Below are the code and all the weights of a small trained network. Each question names an input and a class and asks about switching units off, where a switched-off unit gives its printed mean instead of its output.

import numpy as np


def w(rows, s, z=0):
    codes = np.array(rows[::2]) - 128.0
    scale = np.full(codes.shape[1], s)
    scale[-1] = z or s
    return codes * scale


def norm(h):
    return h / np.sqrt((h * h).mean(-1, keepdims=True) + 1e-5)


def f(y):
    return y / 2 * (1 + np.tanh(0.7978845608 * (y + 0.044715 * y**3)))


def log_softmax(a):
    a = a - a.max(-1, keepdims=True)
    return a - np.log(np.exp(a).sum(-1, keepdims=True))


def net(x, mask):
    res = np.array(x, float).reshape(1, 2) / 4 @ E
    u = 0
    for l in range(4):
        y = f(norm(res) @ A[l][:, :-1].T + A[l][:, -1])
        res = res + np.where(mask[u : u + 4], y, B[l][:, -1]) @ B[l][:, :-1]
        u += 4
    return log_softmax(norm(res)[-1] @ U[:, :-1].T + U[:, -1])


A, B = {}, {}
E = w([
[115,160,143,79,172],'x0',
[106,17,253,101,62],'x1',
],0.012)
A[0] = w([
[148,252,45,151,249,18],'0.n0',
[74,90,217,125,89,66],'0.n1',
[105,158,186,96,221,1],'0.n2',
[88,212,107,154,165,97],'0.n3',
],0.011,0.0076)
B[0] = w([
[95,249,13,192,66,251],'0.n0',
[54,119,166,151,89,192],'0.n1',
[4,151,79,119,189,139],'0.n2',
[109,124,202,152,45,180],'0.n3',
],0.015,0.012)
A[1] = w([
[214,129,185,75,6,82],'1.n0',
[252,120,82,141,140,144],'1.n1',
[99,108,193,66,156,2],'1.n2',
[184,65,63,211,98,38],'1.n3',
],0.014,0.0068)
B[1] = w([
[118,102,150,253,111,250],'1.n0',
[170,119,203,90,106,208],'1.n1',
[130,133,67,89,152,222],'1.n2',
[190,142,157,95,196,231],'1.n3',
],0.019,0.0023)
A[2] = w([
[120,223,9,91,89,116],'2.n0',
[108,7,131,84,91,66],'2.n1',
[191,103,56,105,63,2],'2.n2',
[112,114,120,91,163,164],'2.n3',
],0.016,0.0086)
B[2] = w([
[182,128,2,231,170,250],'2.n0',
[222,54,125,184,84,160],'2.n1',
[78,250,123,187,147,126],'2.n2',
[149,176,149,68,135,132],'2.n3',
],0.014,0.018)
A[3] = w([
[153,78,197,165,161,77],'3.n0',
[161,81,152,132,155,103],'3.n1',
[200,57,158,150,77,5],'3.n2',
[113,167,174,182,252,113],'3.n3',
],0.012)
B[3] = w([
[111,160,75,169,115,250],'3.n0',
[128,245,115,219,132,147],'3.n1',
[134,141,120,250,88,211],'3.n2',
[85,170,57,50,174,147],'3.n3',
],0.015,0.0022)
U = w([
[97,62,246,242,30,212],'0',
[46,208,103,42,189,167],'1',
[249,195,205,98,213,177],'2',
[152,229,18,222,146,193],'3',
[187,49,88,62,87,3],'4',
[194,46,97,76,99,3],'5',
[190,69,106,73,64,3],'6',
[46,64,228,33,75,170],'7',
],0.017,0.013)

Each question gives the input, the list of numbers given to net, and the class t.
The units are the neurons (one row each of A and B). Each row of codes is followed by its name. A weight is (code - 128) times the scale printed after its matrix; where a second scale follows, it is the last column's (A, B and U).
mask holds one flag per neuron, layer by layer. A switched-off neuron (its flag False) gives its mean, the last column of its row in B, instead of its output. The means were averaged over made-up inputs and are rounded, as every weight is.
A unit's drop is (log p(t) with every unit on - log p(t) with that unit switched off) / (log p(t) with every unit on - log p(t) with every unit switched off).
The circuit of an input: a set's keep is (log p(t) with only the set's units on - log p(t) with every unit switched off) / (log p(t) with every unit on - log p(t) with every unit switched off). Starting from the 12 units with the biggest drops (on a tie, the unit counted first), units are removed one at a time, each time the one whose removal leaves the highest keep (on an exact tie, the one counted first), for as long as the keep stays at least 0.8.
units of the circuit, in order: the units of the circuit, biggest drop first
top k neurons: the k neurons with the biggest drops, biggest first
k most important neurons of layer l: the k neurons of layer l with the biggest drops, biggest first
drop of u: that unit's drop, to one decimal
input [3,2], class 7: units of the circuit, in order	[0.n0, 2.n0, 0.n3, 1.n0]
input [-6,-2], class 2: most important neuron of layer 2	[2.n0]
input [-2,0], class 2: units of the circuit, in order	[0.n3, 0.n1, 0.n0, 1.n3]
input [4,1], class 1: top 3 neurons	[0.n0, 0.n2, 2.n0]
input [8,5], class 7: units of the circuit, in order	[2.n0, 0.n0]
input [6,3], class 7: 2 most important neurons of layer 0	[0.n0, 0.n1]
input [-4,1], class 0: units of the circuit, in order	[0.n0, 2.n0]
input [8,3], class 1: 2 most important neurons of layer 0	[0.n0, 0.n3]
input [-8,0], class 2: top 4 neurons	[0.n0, 1.n3, 0.n3, 0.n1]
input [-7,0], class 2: top 4 neurons	[0.n0, 1.n3, 0.n3, 0.n1]
input [8,1], class 1: top 2 neurons	[0.n0, 0.n2]
input [5,2], class 1: top 2 neurons	[0.n0, 0.n3]
input [-7,-1], class 2: top 3 neurons	[0.n0, 0.n3, 1.n3]
input [-5,3], class 0: units of the circuit, in order	[0.n0]
input [-3,-1], class 2: 2 most important neurons of layer 0	[0.n0, 0.n1]
input [-5,-1], class 2: 2 most important neurons of layer 0	[0.n0, 0.n3]
input [-8,-2], class 2: top 2 neurons	[0.n0, 1.n3]
input [5,3], class 7: top 4 neurons	[0.n0, 2.n0, 0.n1, 0.n3]
input [6,6], class 0: drop of 2.n1	0.1
input [2,1], class 7: drop of 2.n0	0.8
input [6,1], class 1: drop of 0.n2	0.2
